Below are the code and all the weights of a small trained network. Each question names an input and a target symbol and asks about switching units off, where a switched-off unit gives its printed mean instead of its output.

import numpy as np


def w(rows, s, z=0):
    codes = np.array(rows[::2]) - 128.0
    scale = np.full(codes.shape[1], s)
    scale[-1] = z or s
    return codes * scale


def norm(h):
    return h / np.sqrt((h * h).mean(-1, keepdims=True) + 1e-5)


def f(y):
    return np.maximum(y, 0)


def softmax(a):
    e = np.exp(a - a.max(-1, keepdims=True))
    return e / e.sum(-1, keepdims=True)


def log_softmax(a):
    a = a - a.max(-1, keepdims=True)
    return a - np.log(np.exp(a).sum(-1, keepdims=True))


def net(x, mask):
    ids = ['αβδεημτω'.index(c) for c in x.split()]
    T = len(ids)
    res = E[ids] + P[:T]
    u = 0
    for l in range(3):
        r = norm(res)
        for j in range(3):
            rows = slice(3 * j, 3 * j + 3)
            q, k, v = (r @ M[l][rows].T for M in (Q, K, V))
            z = softmax(np.where(np.tri(T) > 0, q @ k.T / 3**0.5, -1e9)) @ v
            o = O[l][rows]
            res = res + np.where(mask[u + j], z, o[:, -1]) @ o[:, :-1]
        u += 3
        y = f(norm(res) @ A[l][:, :-1].T + A[l][:, -1])
        res = res + np.where(mask[u : u + 4], y, B[l][:, -1]) @ B[l][:, :-1]
        u += 4
    return log_softmax(norm(res)[-1] @ U[:, :-1].T + U[:, -1])


Q, K, V, O, A, B = {}, {}, {}, {}, {}, {}
E = w([
[136,143,2,188,69,129],'α',
[155,70,63,124,100,76],'β',
[160,117,72,163,125,118],'δ',
[115,157,63,198,122,97],'ε',
[70,129,116,154,118,37],'η',
[86,46,182,182,106,176],'μ',
[164,34,157,146,184,81],'τ',
[7,106,101,106,226,188],'ω',
],0.0094)
P = w([
[170,110,34,54,110,117],'0',
[174,116,52,87,71,91],'1',
[3,34,50,168,157,50],'2',
[153,124,112,106,78,116],'3',
[6,104,107,169,182,89],'4',
[152,142,165,109,89,129],'5',
[4,153,162,153,206,119],'6',
[129,183,212,96,114,172],'7',
[41,185,189,129,246,145],'8',
],0.0054)
Q[0] = w([
[92,100,119,117,247,122],'L0H1',
[137,41,140,149,155,54],'L0H1',
[27,91,99,250,196,101],'L0H1',
[163,118,79,76,97,114],'L0H2',
[111,87,104,181,155,115],'L0H2',
[102,147,89,104,122,73],'L0H2',
[85,111,155,189,146,155],'L0H3',
[91,88,114,138,165,107],'L0H3',
[176,115,125,96,96,87],'L0H3',
],0.011)
K[0] = w([
[67,118,168,110,215,103],'L0H1',
[148,102,216,82,130,99],'L0H1',
[109,168,254,169,173,125],'L0H1',
[136,89,90,118,92,133],'L0H2',
[140,143,100,177,170,136],'L0H2',
[106,165,83,153,88,140],'L0H2',
[67,165,155,151,155,145],'L0H3',
[84,160,132,74,120,119],'L0H3',
[180,87,139,107,97,117],'L0H3',
],0.011)
V[0] = w([
[67,207,212,98,70,86],'L0H1',
[111,160,77,174,101,199],'L0H1',
[153,77,211,98,159,127],'L0H1',
[198,81,102,239,177,114],'L0H2',
[112,137,121,154,224,131],'L0H2',
[89,102,152,174,128,146],'L0H2',
[77,133,192,90,103,98],'L0H3',
[127,92,161,115,134,94],'L0H3',
[114,254,144,143,110,119],'L0H3',
],0.0057)
O[0] = w([
[56,191,98,41,126,105,103],'L0H1',
[195,164,69,238,93,119,92],'L0H1',
[3,109,187,109,102,117,67],'L0H1',
[92,166,116,99,163,99,200],'L0H2',
[98,99,139,94,72,71,162],'L0H2',
[153,154,116,93,174,127,168],'L0H2',
[79,97,94,117,125,111,143],'L0H3',
[124,140,94,124,106,148,158],'L0H3',
[123,111,148,173,170,133,3],'L0H3',
],0.0052,0.0024)
A[0] = w([
[82,119,148,134,158,91,211],'L0N1',
[254,122,110,58,82,100,168],'L0N2',
[102,61,90,78,134,118,253],'L0N3',
[143,138,146,95,9,112,193],'L0N4',
],0.0063,0.0019)
B[0] = w([
[209,149,57,132,99,155,239],'L0N1',
[238,29,119,129,26,253,181],'L0N2',
[197,78,86,92,73,112,255],'L0N3',
[164,147,24,61,54,153,172],'L0N4',
],0.0052)
Q[1] = w([
[123,117,75,142,148,100],'L1H1',
[150,147,230,166,81,162],'L1H1',
[159,155,139,102,49,110],'L1H1',
[228,140,147,112,125,167],'L1H2',
[98,57,125,126,149,123],'L1H2',
[40,104,105,92,190,121],'L1H2',
[104,186,127,156,120,86],'L1H3',
[188,210,117,75,34,181],'L1H3',
[3,67,79,89,115,126],'L1H3',
],0.011)
K[1] = w([
[88,142,152,150,134,150],'L1H1',
[193,72,69,140,106,78],'L1H1',
[113,172,122,129,67,69],'L1H1',
[163,76,125,140,62,92],'L1H2',
[91,155,100,126,135,132],'L1H2',
[102,191,142,104,158,133],'L1H2',
[147,151,123,103,159,55],'L1H3',
[123,139,143,175,2,78],'L1H3',
[64,129,194,52,179,115],'L1H3',
],0.013)
V[1] = w([
[172,124,59,144,103,73],'L1H1',
[94,33,184,169,102,159],'L1H1',
[37,165,168,145,181,141],'L1H1',
[153,182,103,165,107,44],'L1H2',
[98,89,85,82,138,162],'L1H2',
[161,59,197,45,92,66],'L1H2',
[207,75,169,41,169,28],'L1H3',
[160,82,133,174,185,114],'L1H3',
[93,255,66,142,118,142],'L1H3',
],0.0053)
O[1] = w([
[198,148,151,50,139,141,250],'L1H1',
[98,159,217,140,26,121,115],'L1H1',
[131,49,107,140,113,111,2],'L1H1',
[37,219,174,72,20,167,130],'L1H2',
[170,102,169,168,136,78,231],'L1H2',
[143,188,115,192,146,178,130],'L1H2',
[107,75,172,4,201,66,144],'L1H3',
[141,90,177,115,133,128,115],'L1H3',
[187,138,39,169,121,159,106],'L1H3',
],0.0046,0.0042)
A[1] = w([
[68,113,87,172,104,70,50],'L1N1',
[158,172,37,173,129,165,162],'L1N2',
[180,106,136,87,94,119,4],'L1N3',
[145,77,115,67,253,206,3],'L1N4',
],0.0055,0.0019)
B[1] = w([
[123,89,222,132,78,152,201],'L1N1',
[127,80,225,17,179,52,252],'L1N2',
[105,253,158,81,209,213,184],'L1N3',
[75,110,88,152,121,191,187],'L1N4',
],0.0049,0.0033)
Q[2] = w([
[106,88,184,155,74,174],'L2H1',
[137,114,159,149,74,101],'L2H1',
[159,78,57,158,127,98],'L2H1',
[76,30,60,225,195,132],'L2H2',
[201,255,138,182,45,181],'L2H2',
[154,229,116,63,186,148],'L2H2',
[246,138,110,182,109,108],'L2H3',
[129,123,104,155,18,179],'L2H3',
[189,209,122,82,81,147],'L2H3',
],0.0094)
K[2] = w([
[119,116,178,164,162,211],'L2H1',
[102,63,183,213,158,165],'L2H1',
[123,44,73,112,166,93],'L2H1',
[30,111,65,178,255,152],'L2H2',
[242,108,72,174,70,117],'L2H2',
[147,161,66,42,56,32],'L2H2',
[229,117,104,154,162,152],'L2H3',
[153,81,58,73,33,132],'L2H3',
[183,166,212,111,55,83],'L2H3',
],0.0089)
V[2] = w([
[161,72,123,98,92,187],'L2H1',
[182,165,85,119,133,114],'L2H1',
[128,116,101,119,124,101],'L2H1',
[143,135,60,150,125,226],'L2H2',
[145,132,254,145,103,136],'L2H2',
[116,111,106,108,159,192],'L2H2',
[192,88,108,113,124,77],'L2H3',
[202,87,106,150,148,84],'L2H3',
[63,57,105,114,146,169],'L2H3',
],0.0074)
O[2] = w([
[59,133,176,186,190,97,243],'L2H1',
[116,113,172,120,145,155,193],'L2H1',
[169,109,177,201,203,115,183],'L2H1',
[86,149,120,207,63,24,161],'L2H2',
[75,227,160,21,158,236,12],'L2H2',
[35,62,221,242,2,27,173],'L2H2',
[36,176,138,124,147,136,254],'L2H3',
[40,155,124,121,140,131,209],'L2H3',
[182,59,79,125,28,25,172],'L2H3',
],0.0043)
A[2] = w([
[162,205,103,183,192,159,79],'L2N1',
[25,214,182,135,2,154,3],'L2N2',
[77,143,127,114,179,57,117],'L2N3',
[162,202,35,101,169,73,109],'L2N4',
],0.0086,0.0028)
B[2] = w([
[16,89,218,195,157,120,158],'L2N1',
[16,197,24,128,91,216,198],'L2N2',
[213,178,215,122,82,229,235],'L2N3',
[139,146,1,48,189,38,255],'L2N4',
],0.0061,0.0058)
U = w([
[194,196,41,227,150,150,2],'α',
[216,96,95,95,52,215,49],'β',
[185,161,191,177,184,185,239],'δ',
[48,178,153,157,255,88,27],'ε',
[148,162,45,42,170,81,156],'η',
[37,176,81,116,82,192,177],'μ',
[82,70,215,15,142,154,68],'τ',
[89,60,126,155,102,53,214],'ω',
],0.0093,0.0027)

Each question gives the input, a string of symbols that net reads in full, and the target symbol t.
The units are the heads (3 rows each of Q, K, V and O) and the neurons (one row each of A and B). Each row of codes is followed by its name. A weight is (code - 128) times the scale printed after its matrix; where a second scale follows, it is the last column's (O, A, B and U).
mask holds one flag per unit, layer by layer, with each layer's heads first. A switched-off unit (its flag False) gives its mean, the last column of its rows in O or B, instead of its output. The means were averaged over made-up inputs and are rounded, as every weight is.
A unit's drop is (log p(t) with every unit on - log p(t) with that unit switched off) / (log p(t) with every unit on - log p(t) with every unit switched off).
The circuit of an input: a set's keep is (log p(t) with only the set's units on - log p(t) with every unit switched off) / (log p(t) with every unit on - log p(t) with every unit switched off). Starting from the 12 units with the biggest drops (on a tie, the unit counted first), units are removed one at a time, each time the one whose removal leaves the highest keep (on an exact tie, the one counted first), for as long as the keep stays at least 0.8.
circuit, biggest first: the units of the circuit, biggest drop first
most important unit: the unit with the biggest drop
top k neurons: the k neurons with the biggest drops, biggest first
top k neurons in layer l: the k neurons of layer l with the biggest drops, biggest first
heads that matter: for each layer, one digit per head in row order, 1 if its drop is at least 0.15 and else 0, layers parted by /
input α τ δ ω η μ β, target μ: heads that matter -> 100 / 100 / 010
input β δ ε, target ε: circuit, biggest first -> (L0H1 L2H3 L2N1 L1H1)
input η τ β, target τ: circuit, biggest first -> (L0H1 L1H3 L2H2)
input ω δ ω η ω β ε μ η, target μ: top neuron -> (L0N3)
input μ μ η τ β τ β μ ε, target μ: heads that matter -> 000 / 110 / 000
input β μ ω η η ω δ, target ω: circuit, biggest first -> (L1H1 L2H2)
input ω ε δ η η β μ η η, target μ: circuit, biggest first -> (L1H1 L2N2)
input ω ω τ ω μ η δ, target μ: circuit, biggest first -> (L1H1 L0H1 L2N2)
input ω η μ η ε, target μ: top 2 neurons -> (L0N4 L2N2)
input μ τ μ δ ω α η τ δ, target τ: heads that matter -> 110 / 001 / 000
input μ δ η η η μ α α η, target η: heads that matter -> 100 / 000 / 000
input ω α η β μ, target μ: circuit, biggest first -> (L2H2 L2N2)
input β τ δ, target τ: circuit, biggest first -> (L0H1 L1H3)
input μ μ η η ω ω μ, target ω: heads that matter -> 000 / 010 / 000
input β μ μ ω ω η μ η α, target μ: most important unit -> L1H1
input ω μ ω ω β ε, target ε: heads that matter -> 000 / 000 / 001
input η η η η ε α, target α: heads that matter -> 100 / 000 / 001
input α α η μ ω ω η μ δ, target μ: top 2 neurons in layer 0 -> (L0N3 L0N1)
input η β η δ δ η ε, target η: heads that matter -> 000 / 010 / 000
input ω η τ η η τ, target τ: heads that matter -> 100 / 000 / 000
input η τ η η η μ η ω β, target ω: most important unit -> L1H1
input ε η η η ε β α ε α, target ε: circuit, biggest first -> (L2N1 L2H3)
input τ β μ, target τ: heads that matter -> 100 / 101 / 010
input ω η δ δ η μ β, target μ: heads that matter -> 100 / 100 / 000
input δ η μ ω δ δ ω β μ, target ω: heads that matter -> 000 / 010 / 001
input ω η τ δ η α ω δ β, target ω: heads that matter -> 000 / 100 / 000
input μ μ μ μ η μ η η ε, target η: most important unit -> L0H1
